Here is a tiny trained network, its code and every weight. The questions are about switching its units off for an input and a class, where a switched-off unit gives its printed mean instead of its output.

import numpy as np


def w(rows, s, z=0):
    codes = np.array(rows[::2]) - 128.0
    scale = np.full(codes.shape[1], s)
    scale[-1] = z or s
    return codes * scale


def f(y):
    return np.maximum(y, 0)


def log_softmax(a):
    a = a - a.max(-1, keepdims=True)
    return a - np.log(np.exp(a).sum(-1, keepdims=True))


def net(x, mask):
    res = np.array(x, float).reshape(1, 8) / 4 @ E
    y = f(res @ A[0][:, :-1].T + A[0][:, -1])
    res = res + np.where(mask, y, B[0][:, -1]) @ B[0][:, :-1]
    return log_softmax(res[-1] @ U[:, :-1].T + U[:, -1])


A, B = {}, {}
E = w([
[118,12,84,208,137,138],'x0',
[132,138,114,137,113,127],'x1',
[65,152,52,88,210,181],'x2',
[129,127,130,128,129,130],'x3',
[133,54,117,48,53,196],'x4',
[24,151,168,175,61,161],'x5',
[133,139,113,138,113,129],'x6',
[130,133,121,132,120,126],'x7',
],0.011)
A[0] = w([
[95,77,74,132,85,104,107],'n0',
[109,136,145,158,183,70,80],'n1',
[30,140,158,144,89,152,118],'n2',
[133,185,140,139,164,86,127],'n3',
[64,135,60,148,180,185,142],'n4',
[231,102,88,119,191,116,73],'n5',
[164,107,239,169,113,127,133],'n6',
[56,127,162,159,118,155,51],'n7',
[199,121,206,141,60,73,98],'n8',
[145,145,101,200,168,93,118],'n9',
[24,91,150,201,105,152,76],'n10',
[139,96,189,130,76,63,85],'n11',
[160,233,177,91,135,162,74],'n12',
[116,146,99,65,203,146,191],'n13',
[85,151,81,101,144,140,82],'n14',
[104,93,128,198,180,87,66],'n15',
[153,106,91,103,84,166,151],'n16',
[62,154,127,138,101,99,100],'n17',
[17,139,87,54,178,170,109],'n18',
[206,101,110,98,170,113,177],'n19',
[118,190,171,194,187,116,73],'n20',
[125,142,104,43,65,123,153],'n21',
[63,114,108,113,152,126,156],'n22',
[166,76,186,181,109,109,120],'n23',
[116,6,69,219,167,134,127],'n24',
[117,193,168,46,120,107,50],'n25',
[131,83,124,86,84,163,111],'n26',
[88,161,193,115,110,175,109],'n27',
[213,112,82,108,170,114,102],'n28',
[62,138,194,188,118,193,35],'n29',
[133,142,92,119,214,170,134],'n30',
[126,79,130,62,116,156,149],'n31',
[138,138,104,189,88,75,93],'n32',
[129,60,109,126,104,158,77],'n33',
[136,159,111,116,140,80,155],'n34',
[131,119,133,74,98,146,9],'n35',
],0.012,0.0014)
B[0] = w([
[121,151,127,161,148,151,174],'n0',
[70,56,95,97,139,121,181],'n1',
[170,64,141,172,86,48,211],'n2',
[108,60,98,166,179,136,185],'n3',
[148,186,74,70,60,129,210],'n4',
[146,83,157,173,53,81,201],'n5',
[132,140,61,94,99,108,205],'n6',
[189,63,163,140,102,97,187],'n7',
[130,158,66,44,113,146,227],'n8',
[66,89,80,149,158,135,189],'n9',
[177,102,191,138,111,112,223],'n10',
[147,154,90,66,135,127,198],'n11',
[89,185,195,163,133,218,203],'n12',
[131,157,132,110,87,131,191],'n13',
[122,139,107,71,75,112,170],'n14',
[102,123,124,128,171,194,191],'n15',
[83,104,102,155,159,103,174],'n16',
[160,60,148,141,116,113,174],'n17',
[125,162,94,101,108,94,218],'n18',
[167,85,232,169,76,67,187],'n19',
[91,96,70,128,200,89,203],'n20',
[66,92,139,172,203,129,185],'n21',
[131,142,105,107,102,126,170],'n22',
[118,173,88,82,89,167,196],'n23',
[126,255,223,131,149,241,247],'n24',
[89,208,205,148,131,195,196],'n25',
[108,47,68,145,202,129,185],'n26',
[162,106,169,151,131,132,187],'n27',
[185,105,159,167,78,78,189],'n28',
[171,88,129,158,100,110,205],'n29',
[137,109,88,104,95,113,188],'n30',
[92,66,103,170,172,88,181],'n31',
[157,140,105,111,141,156,177],'n32',
[51,158,110,129,180,170,180],'n33',
[142,84,144,136,144,150,162],'n34',
[97,94,112,133,175,117,163],'n35',
],0.0081,0.015)
U = w([
[191,105,191,167,53,73,162],'0',
[145,166,74,1,53,140,68],'1',
[113,181,202,143,146,205,251],'2',
[88,90,94,153,203,126,22],'3',
],0.014,0.0019)

Each question gives the input, the list of numbers given to net, and the class t.
The units are the neurons (one row each of A and B). Each row of codes is followed by its name. A weight is (code - 128) times the scale printed after its matrix; where a second scale follows, it is the last column's (A, B and U).
mask holds one flag per neuron, in row order. A switched-off neuron (its flag False) gives its mean, the last column of its row in B, instead of its output. The means were averaged over made-up inputs and are rounded, as every weight is.
A unit's drop is (log p(t) with every unit on - log p(t) with that unit switched off) / (log p(t) with every unit on - log p(t) with every unit switched off).
The circuit of an input: a set's keep is (log p(t) with only the set's units on - log p(t) with every unit switched off) / (log p(t) with every unit on - log p(t) with every unit switched off). Starting from the 12 units with the biggest drops (on a tie, the unit counted first), units are removed one at a time, each time the one whose removal leaves the highest keep (on an exact tie, the one counted first), for as long as the keep stays at least 0.8.
circuit, biggest first: the units of the circuit, biggest drop first
most important unit: the unit with the biggest drop
top k neurons: the k neurons with the biggest drops, biggest first
drop of u: that unit's drop, to one decimal
input [-6,8,-7,3,8,2,0,-3], class 3: circuit, biggest first => [n21; n26]
input [-2,7,0,-1,-1,1,2,4], class 2: circuit, biggest first => [n2; n6]
input [0,4,3,1,8,6,5,-4], class 3: most important unit => n26
input [3,-1,5,0,6,1,-4,5], class 3: top 3 neurons => [n31; n26; n8]
input [7,3,4,-1,3,-8,-4,-3], class 0: top 3 neurons => [n5; n28; n19]
input [-6,7,5,-5,6,-5,-5,8], class 2: circuit, biggest first => [n25; n21]
input [-3,2,-4,6,-2,-3,-3,-8], class 1: top 3 neurons => [n8; n24; n2]
input [8,-6,1,-7,2,-7,-8,3], class 2: top 3 neurons => [n24; n33; n2]
input [-7,-4,-3,7,3,-5,-4,-8], class 2: top 2 neurons => [n25; n12]
input [-5,-2,6,-5,-8,1,5,-5], class 3: top 4 neurons => [n3; n20; n24; n8]
input [-6,7,-5,8,3,-4,3,1], class 2: top 2 neurons => [n12; n25]
input [-1,-7,5,6,-5,4,-5,-3], class 1: top 3 neurons => [n4; n18; n21]
input [-6,7,7,5,-7,-3,-2,-2], class 1: top 2 neurons => [n13; n4]
input [5,-1,3,-7,-1,-1,6,-4], class 2: circuit, biggest first => [n24]
input [0,-7,8,-4,-6,-8,1,-7], class 0: top 4 neurons => [n19; n5; n28; n8]
input [-5,3,4,-2,3,6,-2,-5], class 0: top 2 neurons => [n2; n24]
input [8,5,1,0,-4,-1,6,-5], class 2: drop of n24 => 0.6
input [3,-6,-2,-1,-4,1,-7,6], class 3: drop of n25 => 0.6
input [-5,8,-2,-2,7,-6,-1,2], class 3: drop of n26 => 0.2
input [8,-5,8,-4,-4,3,-3,-3], class 1: circuit, biggest first => [n4]
